Each row is followed by its class.
47,-3,-14,-8,29,18,-15,-37,-15,0,6,11,-2,24,2,23,-1,-20,-1,-11,-14,-7,-7,-15,-6,-13,-1,-15,-19,11,-5,18,-21,0,12,12 : <27>
-6,13,17,5,-1,34,-11,-2,14,-13,10,-35,-1,22,0,10,-5,3,19,-4,34,24,5,-6,14,14,4,-8,2,1,11,-4,15,-11,-7,11 : <167>
10,-10,-6,6,27,-5,-14,-31,-3,12,-3,-28,11,11,12,-16,-5,-13,-30,2,-28,16,-30,21,-11,-7,-16,19,28,-6,-3,41,-8,4,-16,-34 : <109>
-8,1,-26,-14,-30,-13,-12,-27,-17,18,-13,-30,28,-23,-10,3,-16,7,10,-3,42,14,-25,38,-28,10,0,-13,15,-8,-13,22,6,-27,-6,-12 : <167>
29,20,18,8,7,-9,1,-8,-7,-14,7,-22,-7,-2,11,16,-4,18,-28,2,-20,7,2,1,-16,-8,14,1,-12,7,3,9,-23,16,-1,-5 : <120>
19,10,23,0,5,2,9,-30,-7,13,1,-2,5,0,5,-1,0,28,-29,4,-18,-12,-8,-8,-1,-4,29,14,-7,0,-15,13,-18,7,-3,-8 : <76>
29,11,-9,-22,-5,-28,-13,-27,0,-5,3,-18,10,13,8,11,4,9,15,0,55,19,-24,30,-1,-24,7,17,14,-18,-3,6,9,-21,17,-10 : <167>
29,8,6,-16,1,-3,-10,-5,-15,-7,-2,-19,5,-25,3,-15,5,-2,17,-2,2,1,17,-25,-10,-3,10,1,-25,-12,0,19,-32,16,10,-15 : <102>
-18,0,-1,3,0,-25,-15,20,-23,10,12,-1,11,15,-5,22,-42,-26,24,-12,-23,4,-6,29,8,-26,-12,-10,18,3,-2,25,-15,-11,-19,1 : <109>
5,-3,-19,-11,8,-2,19,-10,9,8,-33,10,11,-10,-7,21,-9,8,-35,9,-18,-20,-11,-13,-28,-12,2,-5,-15,-28,-3,20,-5,-3,2,-5 : <213>
3,24,6,-3,-18,5,-13,9,27,-19,14,-10,-6,22,14,1,19,26,-25,4,8,18,-13,21,-1,12,-1,-9,29,9,-13,-1,20,0,0,-10 : <135>
3,-3,-26,-5,9,-25,-1,-24,-5,13,3,-32,8,-8,2,3,9,-4,25,-13,42,43,-18,39,-5,0,-16,0,23,-27,15,-3,-4,-6,3,16 : <102>
1,16,-30,-14,-30,-30,-12,27,-9,10,-9,-5,11,-11,0,18,-12,-18,38,-23,28,-13,24,43,-18,-7,-11,-21,13,-33,8,7,-14,-15,12,24 : <135>
-7,49,-6,9,-20,20,-20,-21,-3,14,-18,-4,10,7,-6,-33,-1,23,25,18,37,-38,35,10,-11,16,30,-9,27,39,-45,-24,-61,-41,10,-11 : <27>
4,-9,14,13,26,33,-28,18,7,1,22,-16,-16,7,0,4,14,-7,44,-13,21,16,20,3,27,9,-13,1,19,9,2,16,7,9,5,25 : <76>
40,5,20,-9,6,-2,0,-24,-1,-10,8,3,-18,12,-4,3,5,10,-25,-2,-11,7,-1,-27,6,-10,11,3,-32,-17,9,18,3,25,22,7 : <167>
2,6,0,4,20,30,5,-21,6,-2,-13,1,-12,8,8,3,22,12,-36,1,20,31,0,4,7,11,-3,-5,10,3,-5,-27,0,-7,0,6 : <184>
-5,36,16,22,-29,-4,16,9,-1,-41,13,-38,-9,27,29,22,-6,16,32,-12,56,-7,30,45,52,5,24,26,28,3,13,-32,-44,-37,13,75 : <63>
12,5,0,9,-13,16,3,-20,-6,-13,-18,-24,-15,-10,-20,-27,-2,4,-23,-4,-3,-5,24,-27,-17,17,2,-1,-25,-21,17,3,-31,16,10,3 : <167>
13,8,-2,-14,6,25,-4,-24,-2,0,-16,-16,-16,-12,4,-13,23,30,-28,4,-6,-4,-10,-9,-22,15,8,-21,-2,0,2,33,-5,-10,5,-11 : <213>
16,-2,-33,-17,17,-16,-9,-5,-5,0,-19,-5,11,-15,5,-9,16,-5,-9,7,26,17,0,33,-7,-15,-22,19,13,-5,-7,0,-11,-8,15,-20 : <184>
19,7,-4,-26,-5,-15,10,-17,-12,2,-13,-18,21,-5,20,-2,7,9,-2,-2,43,3,-6,20,5,-8,21,29,4,0,-11,-17,-31,-27,18,-7 : <63>
6,15,4,-6,-43,-10,12,-26,-27,-35,6,-29,-21,-6,17,-10,5,1,-35,-1,15,5,-8,-4,-14,11,24,12,-6,-7,-1,11,-50,-16,-15,-13 : <101>
31,10,-13,-23,13,0,-14,-52,-23,10,-41,-19,7,18,11,34,-16,-12,-23,-17,24,22,-14,25,-7,-14,4,1,15,-21,3,3,-44,-35,-3,5 : <167>
4,31,-2,1,22,-31,-38,3,-1,4,13,-32,7,1,3,17,-15,-4,17,2,29,31,8,25,3,-27,-2,6,36,3,-9,-4,-20,-26,-18,-28 : <109>
21,3,6,-3,-16,-3,2,-3,-3,-16,7,8,-13,7,-14,-1,-7,-5,-18,-7,-5,-1,-17,-49,-8,-10,9,-11,-23,-14,24,10,-2,1,9,-4 : <167>
14,22,21,10,8,-15,-31,58,9,-21,6,19,-4,9,-7,45,-31,-10,29,-16,-31,-11,32,-22,-1,-28,-2,-31,-21,-13,11,15,-14,13,10,31 : <135>
21,9,-32,4,10,4,12,-11,-7,-23,2,-9,-27,-8,-7,8,7,-13,-36,0,-9,7,12,5,3,1,-17,11,0,2,32,9,-17,1,-4,33 : <101>
45,13,-6,-8,31,-21,-26,-11,6,5,12,13,16,8,15,27,-13,-19,-20,-2,-34,32,-26,-8,4,-20,13,2,21,0,-6,15,-3,14,-2,-18 : <109>
16,2,6,-1,9,-15,2,13,-15,0,21,24,-4,20,15,33,-20,-37,-11,-13,-22,7,-17,-6,27,-29,-4,5,12,-7,18,10,-3,-1,-9,17 : <109>
-6,14,19,5,-2,-21,14,-24,-6,-7,-5,1,4,-5,4,-18,0,8,-2,-3,-11,-12,-13,17,-10,10,3,11,-25,-15,9,-5,-19,-5,2,9 : <135>
-8,-20,-52,-15,-1,-29,-12,-8,-15,18,-44,-18,23,-17,-8,-24,9,6,40,1,44,9,-5,65,-39,-7,-28,9,27,-26,-15,12,-22,-18,22,-6 : <213>
9,-14,27,-21,-17,36,-28,-34,-28,-20,-32,-16,-17,5,21,-1,7,-5,-13,-11,28,12,-29,-19,1,14,13,-5,7,-2,-10,41,-29,-33,3,-8 : <167>
8,15,21,2,16,-11,14,-14,-11,6,-5,10,-8,-19,4,-16,4,16,-21,10,0,-3,1,-10,-17,-12,21,15,-17,-7,4,1,-25,6,15,6 : <101>
-4,-13,4,-11,9,8,20,-20,-8,9,-1,-12,-1,-15,-1,-24,-1,4,-30,-2,-28,4,-10,17,-7,7,13,11,-7,-11,-1,18,0,34,11,-6 : <109>
20,1,-35,-12,-30,-25,-1,29,-2,-26,-10,11,15,-16,-7,8,-8,-2,50,4,13,-5,8,17,0,-4,12,9,2,18,-9,-6,-7,7,31,28 : <120>
71,-4,-18,-33,0,20,-47,54,-21,7,-31,-44,31,-43,31,21,-12,-48,-26,-6,7,22,37,-24,-29,-17,16,-2,16,-22,-36,29,-84,36,33,-29 : <22>
20,-2,6,-8,8,45,-19,6,-23,-12,16,-4,-2,25,1,4,-3,-24,18,-20,23,31,-8,-8,8,3,-16,-18,-6,20,12,-10,6,-6,-6,-2 : <167>
10,14,8,-13,14,12,3,-17,-6,-16,6,-21,-16,-4,12,10,15,3,-4,3,31,24,19,4,5,1,7,17,-13,-2,2,-10,-7,-2,-4,6 : <101>
12,5,9,-9,7,27,-18,-16,-5,-3,-1,-27,-11,22,-1,13,3,-2,1,-15,41,40,0,-7,1,4,-2,-15,3,-8,7,-11,-2,-11,-3,1 : <167>
2,8,-23,-24,-10,-19,-18,12,-9,2,-13,-16,23,-17,-10,14,-11,-4,42,7,18,-4,13,21,-13,-27,-1,8,8,-3,-13,-2,-15,-25,10,-11 : <22>
-1,7,-26,-4,-30,-33,-12,-14,-24,-3,-7,-18,10,0,-11,-11,-5,5,47,-8,30,-6,-5,32,-38,-9,-5,-5,9,6,-10,-4,-23,-36,-9,-32 : <120>
21,3,13,-18,0,1,-8,5,2,-18,-11,0,2,-17,9,1,2,6,-28,-8,-27,5,-1,-7,-28,5,13,-8,-28,-20,-3,11,-14,33,17,-13 : <135>
13,10,-27,-3,18,-14,0,9,0,13,-12,-4,12,7,-2,-15,2,-11,32,5,24,-7,8,18,1,-10,-16,11,10,-5,4,-3,-30,-17,13,9 : <213>
3,11,11,-10,20,23,-21,-34,-4,1,12,-30,-4,24,25,31,4,-15,9,-11,20,38,-7,13,25,7,-1,-2,25,2,-2,5,16,-27,-34,-8 : <109>
2,-8,11,6,0,0,8,-11,-19,-4,15,-5,-18,21,0,-2,14,2,9,-19,18,33,-10,-12,15,1,-1,8,-1,-4,24,-33,-16,-5,-7,20 : <76>
-62,17,14,38,-14,-6,32,-5,-14,7,-28,0,-31,-13,-4,3,-2,0,49,-16,32,-20,51,11,32,19,-3,-9,-7,-44,63,-26,-25,-41,11,114 : <184>
-6,12,-24,-30,8,-26,4,-25,-7,15,-10,-8,0,-4,-9,-7,10,27,18,7,46,19,-3,52,-16,-18,8,11,13,3,-9,-11,2,-25,14,-3 : <101>
20,-3,7,3,-4,-2,-7,36,2,-6,4,-3,-5,-13,6,10,1,-9,0,0,-5,25,6,-31,0,8,8,-8,-6,6,7,6,-11,30,18,19 : <120>
22,-1,32,12,24,-1,16,-25,-11,14,3,-3,-3,-12,16,10,6,33,-49,2,-8,16,-23,9,14,-2,27,19,4,0,-9,10,-23,24,15,39 : <76>
-20,7,-21,-9,-6,-7,-12,29,13,24,14,-8,19,-11,-4,13,-13,-12,24,-10,19,10,8,36,-23,-16,-2,-14,39,-25,3,0,37,6,-2,-28 : <109>
19,12,7,5,-3,-26,-8,-12,-19,-1,-4,3,20,-13,11,-1,-9,21,-14,16,-14,-26,-5,5,-29,-27,14,10,-12,1,-6,27,-29,9,25,-2 : <27>
31,9,7,-5,19,-20,-6,0,-5,-15,13,4,-7,11,9,7,-1,-18,-23,-13,-25,14,-21,-1,0,-9,-13,2,-19,-6,15,7,-26,8,3,4 : <135>
52,9,-20,-19,21,-14,-9,42,1,-12,5,5,4,-3,7,37,-10,-15,36,-8,-9,0,27,3,20,-22,6,-8,-17,-13,12,26,-20,30,42,55 : <213>
3,8,8,-12,-1,-6,7,-14,-17,6,-11,-9,4,1,13,-15,1,13,-9,2,-8,20,3,10,-18,1,20,9,-9,-7,5,0,-24,14,9,1 : <101>
49,30,-30,-15,33,-18,8,-32,-8,19,5,28,-1,26,-1,13,-4,-17,-11,-10,-23,-7,-12,18,2,-17,-2,-7,-3,-1,1,-8,-40,-17,0,-3 : <213>
9,14,9,3,13,3,7,-12,-4,-14,-11,1,1,-12,9,-11,9,15,-25,5,-13,5,7,-5,-12,-4,8,6,-19,-9,13,-11,-13,8,9,-10 : <184>
46,9,-9,-9,47,9,13,-41,-12,14,-3,-12,0,-5,10,-8,20,17,-53,4,-10,21,-8,11,2,-5,-1,2,-20,10,3,3,-9,10,11,5 : <184>
10,10,23,4,19,22,-19,-28,2,-14,10,-26,-17,7,2,20,17,26,7,-11,15,26,2,-22,-3,1,14,-5,-2,-2,14,-9,4,-13,-18,-7 : <76>
52,24,5,-26,21,-6,6,-15,-33,14,4,-26,13,3,34,20,-2,-7,-19,-12,19,39,3,24,18,-14,16,7,0,-4,2,-13,-53,13,8,17 : <102>
40,4,-13,-6,22,-10,-18,3,-7,-3,-11,0,7,5,5,38,-19,-21,0,-10,-21,9,-9,-4,-13,-18,2,-10,1,9,0,20,-29,-3,1,2 : <120>
6,7,21,5,13,19,-9,-7,6,-18,31,-29,-17,22,9,35,5,2,4,-15,15,33,-2,-6,24,2,9,2,6,0,9,-8,-2,-4,-21,9 : <76>
3,-7,-6,-44,14,22,-9,2,-10,2,-2,-7,1,38,24,13,8,-38,13,-30,9,53,-8,53,19,18,-20,-5,8,-1,1,-25,-13,4,1,3 : <135>
29,18,1,16,-7,-21,-13,9,7,-6,17,2,-1,-5,8,-27,10,-2,-6,7,-28,8,7,-36,4,1,9,10,13,-8,26,11,2,26,10,-3 : <109>
-3,9,-2,-6,-6,9,4,4,-7,-14,1,-11,-19,7,13,-3,21,-2,-15,4,31,39,18,5,8,9,-6,15,13,1,11,-25,-11,1,-3,11 : <101>
14,10,4,-8,3,-13,1,-27,0,5,1,-23,1,-3,6,-11,1,7,-17,6,-17,6,-1,-17,-1,-3,20,10,-5,-14,9,18,-2,9,-1,-11 : <109>
1,5,-9,8,-16,7,-14,5,-6,-6,-10,-5,-16,10,-19,-5,-14,-18,7,-22,4,-2,13,-7,-19,-2,-10,-19,7,-27,28,2,-24,-4,7,3 : <167>
31,22,4,10,14,-6,-28,-30,0,-17,4,-26,4,16,11,-4,8,-8,59,-25,2,16,3,-7,-6,18,2,-15,-22,-15,30,-4,-16,-14,1,28 : <135>
39,47,-26,29,-13,-26,-36,-10,52,-50,-8,16,-23,-38,-25,-25,53,61,23,45,42,-59,43,-34,-23,-12,-7,20,19,-9,-16,19,30,-27,23,-23 : <213>
12,9,15,-11,1,5,2,-13,-12,2,-4,-13,2,-18,9,-8,5,9,-11,-1,1,12,0,-5,-6,3,14,-1,-8,-10,-5,5,-26,14,4,-9 : <102>
31,29,-15,-10,24,-16,11,2,-9,2,-7,25,4,8,8,26,-8,-17,-32,1,-12,11,16,3,18,-24,-4,8,-9,-1,13,-30,-33,-4,3,8 : <184>
31,5,-3,1,27,20,-7,-5,-1,-2,8,-7,-24,25,11,6,32,2,8,-12,28,36,4,-9,13,4,-13,-15,4,-7,17,-14,-2,-2,10,29 : <213>
49,6,-38,-27,24,-4,-12,-26,-41,25,-40,22,3,-19,-1,-21,15,26,-43,3,-40,23,10,45,-35,-10,-4,-5,14,23,3,13,-27,26,31,12 : <101>
-6,2,-30,-38,-1,-8,-19,-9,-16,14,-14,-32,7,-13,-4,18,0,7,17,3,15,13,-7,62,0,-14,-9,-2,33,16,-16,22,-9,-38,8,4 : <22>
8,16,13,-3,9,12,-2,-16,-6,-14,11,-16,-8,10,21,11,11,1,-28,6,8,25,2,4,23,-4,-3,22,18,8,6,-10,9,-5,-21,-9 : <109>
14,4,5,-3,3,-26,-45,47,6,-17,9,-6,-1,-13,6,-3,8,-2,54,-9,28,6,15,-17,-24,-38,0,-16,2,-28,12,25,0,-2,31,-27 : <184>
